Below is a small trained network, with its code and all its weights. Each question gives an input and a target symbol and asks what happens when units are switched off, that is, made to give their printed mean instead of their output.

import numpy as np


def w(rows, s, z=0):
    codes = np.array(rows[::2]) - 128.0
    scale = np.full(codes.shape[1], s)
    scale[-1] = z or s
    return codes * scale


def softmax(a):
    e = np.exp(a - a.max(-1, keepdims=True))
    return e / e.sum(-1, keepdims=True)


def log_softmax(a):
    a = a - a.max(-1, keepdims=True)
    return a - np.log(np.exp(a).sum(-1, keepdims=True))


def net(x, mask):
    ids = ['Γαηθμξτψω'.index(c) for c in x.split()]
    T = len(ids)
    res = E[ids] + P[:T]
    u = 0
    for l in range(2):
        r = res
        for j in range(3):
            rows = slice(2 * j, 2 * j + 2)
            q, k, v = (r @ M[l][rows].T for M in (Q, K, V))
            z = softmax(np.where(np.tri(T) > 0, q @ k.T / 2**0.5, -1e9)) @ v
            o = O[l][rows]
            res = res + np.where(mask[u + j], z, o[:, -1]) @ o[:, :-1]
        u += 3
    return log_softmax(res[-1] @ U[:, :-1].T + U[:, -1])


Q, K, V, O = {}, {}, {}, {}
E = w([
[98,122,146,108],'Γ',
[142,211,100,215],'α',
[69,156,163,175],'η',
[67,111,124,119],'θ',
[93,110,130,14],'μ',
[91,184,249,115],'ξ',
[114,164,162,162],'τ',
[134,151,215,87],'ψ',
[93,39,94,163],'ω',
],0.018)
P = w([
[69,249,126,145],'0',
[129,202,81,56],'1',
[150,186,84,49],'2',
[169,132,77,49],'3',
[151,133,92,73],'4',
[115,131,102,79],'5',
[152,85,111,77],'6',
[109,107,101,75],'7',
[126,73,138,91],'8',
[100,79,142,104],'9',
[100,66,153,78],'10',
[3,118,167,150],'11',
[43,84,190,140],'12',
[77,91,173,134],'13',
],0.0045)
Q[0] = w([
[128,64,1,137],'0.h0',
[163,126,212,112],'0.h0',
[170,106,138,87],'0.h1',
[78,67,203,47],'0.h1',
[96,154,187,133],'0.h2',
[253,203,106,128],'0.h2',
],0.0082)
K[0] = w([
[171,152,1,195],'0.h0',
[152,155,203,146],'0.h0',
[54,144,153,61],'0.h1',
[104,96,208,50],'0.h1',
[166,104,152,141],'0.h2',
[179,206,217,123],'0.h2',
],0.0091)
V[0] = w([
[201,164,147,133],'0.h0',
[74,160,141,88],'0.h0',
[209,69,173,105],'0.h1',
[159,169,123,250],'0.h1',
[84,98,111,182],'0.h2',
[131,144,162,119],'0.h2',
],0.012)
O[0] = w([
[53,154,160,188,139],'0.h0',
[148,110,184,68,238],'0.h0',
[49,233,201,188,2],'0.h1',
[254,93,122,93,179],'0.h1',
[89,118,198,251,142],'0.h2',
[216,126,113,99,151],'0.h2',
],0.0079,0.0058)
Q[1] = w([
[232,226,129,189],'1.h0',
[156,255,179,123],'1.h0',
[153,72,162,63],'1.h1',
[154,104,160,144],'1.h1',
[111,75,76,161],'1.h2',
[170,149,64,209],'1.h2',
],0.0074)
K[1] = w([
[204,146,69,10],'1.h0',
[231,97,61,187],'1.h0',
[189,163,177,196],'1.h1',
[221,155,138,89],'1.h1',
[80,117,127,91],'1.h2',
[149,136,2,123],'1.h2',
],0.009)
V[1] = w([
[210,141,255,48],'1.h0',
[67,197,195,93],'1.h0',
[203,236,188,118],'1.h1',
[48,122,84,155],'1.h1',
[162,221,237,216],'1.h2',
[208,212,50,91],'1.h2',
],0.0055)
O[1] = w([
[141,239,69,212,249],'1.h0',
[139,170,88,23,15],'1.h0',
[82,225,108,135,202],'1.h1',
[142,146,167,71,2],'1.h1',
[174,214,115,110,133],'1.h2',
[124,78,255,72,189],'1.h2',
],0.0071,0.0053)
U = w([
[106,94,123,50,146],'Γ',
[227,96,126,147,220],'α',
[156,174,7,115,96],'η',
[138,105,142,114,1],'θ',
[96,76,180,111,168],'μ',
[139,227,237,120,160],'ξ',
[130,115,114,106,88],'τ',
[121,111,115,130,49],'ψ',
[56,26,2,214,91],'ω',
],0.0071,0.0046)

Each question gives the input, a string of symbols that net reads in full, and the target symbol t.
The units are the heads (2 rows each of Q, K, V and O). Each row of codes is followed by its name. A weight is (code - 128) times the scale printed after its matrix; where a second scale follows, it is the last column's (O and U).
mask holds one flag per head, layer by layer. A switched-off head (its flag False) gives its mean, the last column of its rows in O, instead of its output. The means were averaged over made-up inputs and are rounded, as every weight is.
A unit's drop is (log p(t) with every unit on - log p(t) with that unit switched off) / (log p(t) with every unit on - log p(t) with every unit switched off).
The circuit of an input: a set's keep is (log p(t) with only the set's units on - log p(t) with every unit switched off) / (log p(t) with every unit on - log p(t) with every unit switched off). Starting from all 6 units, units are removed one at a time, each time the one whose removal leaves the highest keep (on an exact tie, the one counted first), for as long as the keep stays at least 0.8.
units of the circuit, in order: the units of the circuit, biggest drop first
unit that matters most: the unit with the biggest drop
heads that matter: for each layer, one digit per head in row order, 1 if its drop is at least 0.15 and else 0, layers parted by /
drop when u is switched off: that unit's drop, to one decimal
input ξ α ψ ω μ, target μ: unit that matters most : 0.h2
input τ μ ξ ω τ ξ α μ, target η: units of the circuit, in order : 1.h2; 1.h0
input α ξ θ, target η: units of the circuit, in order : 0.h1; 1.h0; 1.h2
input ξ ξ α μ ξ α ξ η μ, target η: units of the circuit, in order : 1.h0; 1.h2
input τ α μ η, target Γ: units of the circuit, in order : 1.h0; 0.h1
input ω τ α α ω Γ α α θ Γ, target ω: heads that matter : 011 / 001
input ω α Γ η ω μ α μ ξ θ, target η: units of the circuit, in order : 1.h2; 1.h0; 0.h1
input μ ω Γ, target μ: units of the circuit, in order : 1.h0; 0.h2; 0.h1
input ξ μ α μ θ, target Γ: units of the circuit, in order : 0.h1; 1.h0; 1.h1
input ξ Γ α μ α α μ τ α ξ ξ α η, target η: units of the circuit, in order : 0.h1; 1.h0; 1.h2; 0.h0
input τ α Γ α μ Γ, target Γ: heads that matter : 010 / 100
input α α μ Γ, target Γ: heads that matter : 010 / 110
input α α μ α ξ α θ μ μ ξ α ξ η, target η: units of the circuit, in order : 0.h1; 1.h2; 1.h0
input α η α α Γ μ α, target α: heads that matter : 010 / 000
input ξ α α ψ ω ξ α τ ψ ξ Γ, target ξ: units of the circuit, in order : 0.h1
input α η η, target α: drop when 0.h0 is switched off : 0.1
input η τ μ α η ψ ξ α Γ, target η: drop when 1.h2 is switched off : 0.6
input Γ ξ α ω α μ ω ξ ξ η Γ, target η: drop when 1.h1 is switched off : -0.1
